Below are the code and all the weights of a small trained network. Each question names an input and a target symbol and asks about switching units off, where a switched-off unit gives its printed mean instead of its output.

import numpy as np


def w(rows, s, z=0):
    codes = np.array(rows[::2]) - 128.0
    scale = np.full(codes.shape[1], s)
    scale[-1] = z or s
    return codes * scale


def f(y):
    return y / 2 * (1 + np.tanh(0.7978845608 * (y + 0.044715 * y**3)))


def softmax(a):
    e = np.exp(a - a.max(-1, keepdims=True))
    return e / e.sum(-1, keepdims=True)


def log_softmax(a):
    a = a - a.max(-1, keepdims=True)
    return a - np.log(np.exp(a).sum(-1, keepdims=True))


def net(x, mask):
    ids = ['αβζθλμξπστφω'.index(c) for c in x.split()]
    T = len(ids)
    res = E[ids] + P[:T]
    r = res
    for j in range(3):
        rows = slice(4 * j, 4 * j + 4)
        q, k, v = (r @ M[0][rows].T for M in (Q, K, V))
        z = softmax(np.where(np.tri(T) > 0, q @ k.T / 4**0.5, -1e9)) @ v
        o = O[0][rows]
        res = res + np.where(mask[j], z, o[:, -1]) @ o[:, :-1]
    y = f(res @ A[0][:, :-1].T + A[0][:, -1])
    res = res + np.where(mask[3:19], y, B[0][:, -1]) @ B[0][:, :-1]
    return log_softmax(res[-1] @ U[:, :-1].T + U[:, -1])


Q, K, V, O, A, B = {}, {}, {}, {}, {}, {}
E = w([
[98,26,136,106,152,150],'α',
[163,37,122,100,143,140],'β',
[100,95,202,88,167,109],'ζ',
[168,73,187,106,157,110],'θ',
[65,74,127,59,85,105],'λ',
[141,80,56,86,72,123],'μ',
[183,136,118,66,140,90],'ξ',
[143,164,173,110,87,250],'π',
[147,98,184,91,88,50],'σ',
[72,121,145,205,85,92],'τ',
[206,132,109,197,86,70],'φ',
[81,193,96,118,106,79],'ω',
],0.013)
P = w([
[120,48,106,95,154,28],'0',
[134,66,131,95,124,47],'1',
[148,84,147,85,93,59],'2',
[168,94,182,74,68,94],'3',
[172,110,207,66,35,111],'4',
[180,109,221,61,20,133],'5',
[190,119,242,60,3,154],'6',
],0.0062)
Q[0] = w([
[156,81,166,82,70,129],'h1',
[110,156,110,155,188,156],'h1',
[149,142,144,141,119,128],'h1',
[101,163,84,153,172,133],'h1',
[160,68,120,87,42,79],'h2',
[120,115,138,140,108,7],'h2',
[93,146,20,180,169,125],'h2',
[85,85,164,115,86,164],'h2',
[142,92,166,60,84,121],'h3',
[139,115,178,75,121,148],'h3',
[144,61,173,76,71,107],'h3',
[143,89,171,91,97,70],'h3',
],0.019)
K[0] = w([
[122,105,191,82,55,111],'h1',
[122,173,101,195,224,176],'h1',
[67,91,109,85,121,155],'h1',
[146,161,59,202,176,146],'h1',
[146,246,184,153,80,107],'h2',
[130,220,39,187,53,16],'h2',
[125,69,109,137,254,31],'h2',
[218,204,137,85,123,212],'h2',
[147,184,174,151,62,201],'h3',
[164,143,155,134,28,187],'h3',
[126,200,159,135,90,199],'h3',
[101,209,124,159,72,180],'h3',
],0.011)
V[0] = w([
[84,118,83,92,128,158],'h1',
[47,138,116,104,117,75],'h1',
[163,140,90,142,101,42],'h1',
[112,130,99,131,142,197],'h1',
[107,166,82,114,56,84],'h2',
[47,174,91,57,130,146],'h2',
[4,96,207,168,116,155],'h2',
[123,74,47,160,69,161],'h2',
[135,158,152,204,111,103],'h3',
[137,84,156,127,162,177],'h3',
[111,207,91,124,106,87],'h3',
[142,71,118,57,150,173],'h3',
],0.012)
O[0] = w([
[124,81,120,50,124,144,109],'h1',
[62,156,195,83,100,136,194],'h1',
[132,168,165,151,52,120,202],'h1',
[156,86,101,106,156,175,2],'h1',
[104,153,69,102,74,108,187],'h2',
[104,169,85,63,131,197,79],'h2',
[11,93,160,165,145,184,112],'h2',
[164,27,88,137,38,171,133],'h2',
[89,83,48,138,116,106,102],'h3',
[133,92,183,120,149,156,122],'h3',
[107,178,61,125,109,116,92],'h3',
[168,138,210,126,140,157,169],'h3',
],0.012,0.0069)
A[0] = w([
[154,140,126,165,94,83,42],'n1',
[70,186,98,139,116,192,54],'n2',
[147,95,161,221,217,150,172],'n3',
[167,105,163,41,150,144,156],'n4',
[151,143,119,180,92,99,89],'n5',
[174,92,149,247,173,171,156],'n6',
[188,109,68,141,85,102,110],'n7',
[70,151,153,111,168,208,149],'n8',
[115,23,145,138,104,98,118],'n9',
[150,68,158,153,88,118,76],'n10',
[160,185,171,158,167,110,225],'n11',
[103,149,171,111,207,150,161],'n12',
[186,61,113,100,82,254,146],'n13',
[108,98,77,88,120,89,253],'n14',
[124,172,48,105,127,117,169],'n15',
[193,114,155,28,172,147,161],'n16',
],0.0083,0.0052)
B[0] = w([
[101,81,145,74,177,158,214],'n1',
[202,95,141,29,211,117,151],'n2',
[104,139,37,199,157,48,192],'n3',
[169,140,107,112,173,143,243],'n4',
[106,86,122,72,151,141,210],'n5',
[120,123,45,194,93,93,181],'n6',
[76,152,139,41,164,72,213],'n7',
[27,204,175,110,158,144,185],'n8',
[92,33,149,129,160,103,238],'n9',
[128,78,166,106,142,101,229],'n10',
[169,191,137,193,119,145,253],'n11',
[98,178,97,141,185,78,194],'n12',
[115,70,115,151,65,255,210],'n13',
[113,145,62,161,90,93,225],'n14',
[74,146,109,102,149,168,183],'n15',
[179,123,40,100,191,175,239],'n16',
],0.0071,0.0079)
U = w([
[74,60,111,109,214,148,37],'α',
[184,59,83,192,114,140,158],'β',
[99,157,124,131,225,97,44],'ζ',
[157,147,71,221,153,64,82],'θ',
[88,110,228,9,180,178,40],'λ',
[183,71,136,90,18,202,125],'μ',
[238,183,106,73,169,126,123],'ξ',
[117,178,62,197,135,231,239],'π',
[148,188,234,191,26,123,186],'σ',
[47,78,88,246,3,133,230],'τ',
[139,72,123,63,154,27,2],'φ',
[84,204,23,121,107,129,224],'ω',
],0.0049,0.0033)

Each question gives the input, a string of symbols that net reads in full, and the target symbol t.
The units are the heads (4 rows each of Q, K, V and O) and the neurons (one row each of A and B). Each row of codes is followed by its name. A weight is (code - 128) times the scale printed after its matrix; where a second scale follows, it is the last column's (O, A, B and U).
mask holds one flag per unit, heads first, then neurons. A switched-off unit (its flag False) gives its mean, the last column of its rows in O or B, instead of its output. The means were averaged over made-up inputs and are rounded, as every weight is.
A unit's drop is (log p(t) with every unit on - log p(t) with that unit switched off) / (log p(t) with every unit on - log p(t) with every unit switched off).
The circuit of an input: a set's keep is (log p(t) with only the set's units on - log p(t) with every unit switched off) / (log p(t) with every unit on - log p(t) with every unit switched off). Starting from the 12 units with the biggest drops (on a tie, the unit counted first), units are removed one at a time, each time the one whose removal leaves the highest keep (on an exact tie, the one counted first), for as long as the keep stays at least 0.8.
circuit, biggest first: the units of the circuit, biggest drop first
top k neurons: the k neurons with the biggest drops, biggest first
heads that matter: for each layer, one digit per head in row order, 1 if its drop is at least 0.15 and else 0, layers parted by /
input φ μ ξ, target φ: top neuron => n7
input λ ω ζ, target ω: heads that matter => 011
input ω θ α θ ξ β μ, target ξ: circuit, biggest first => h2, h3, n16
input τ π α α ξ, target ξ: top 3 neurons => n16, n4, n9
input α β μ α λ α α, target λ: circuit, biggest first => h1, h3
input λ μ σ β μ, target σ: heads that matter => 101
input ξ α μ θ τ σ α, target τ: heads that matter => 001
input β β φ α, target φ: heads that matter => 010
input ζ σ φ μ θ, target φ: circuit, biggest first => h2, n7, n10
input μ β β, target μ: circuit, biggest first => h2, n13, h3
input π τ ζ, target ζ: top 3 neurons => n12, n3, n13
input ξ ξ β ξ α α τ, target τ: circuit, biggest first => h2, h3
input σ β λ θ μ μ β, target μ: circuit, biggest first => h2, n13
input α σ λ ω β π μ, target λ: circuit, biggest first => h3, h2
input ξ ω τ, target ω: circuit, biggest first => h3, h2
input β ξ σ ζ θ, target σ: heads that matter => 100
input φ α σ σ, target σ: circuit, biggest first => h1
input β ω ω μ, target ω: circuit, biggest first => h3, h2
input λ β α, target λ: heads that matter => 101
input ξ α λ β τ σ, target τ: heads that matter => 011
input μ ζ λ α π, target λ: top neuron => n8
input ξ π ω β φ, target φ: heads that matter => 110
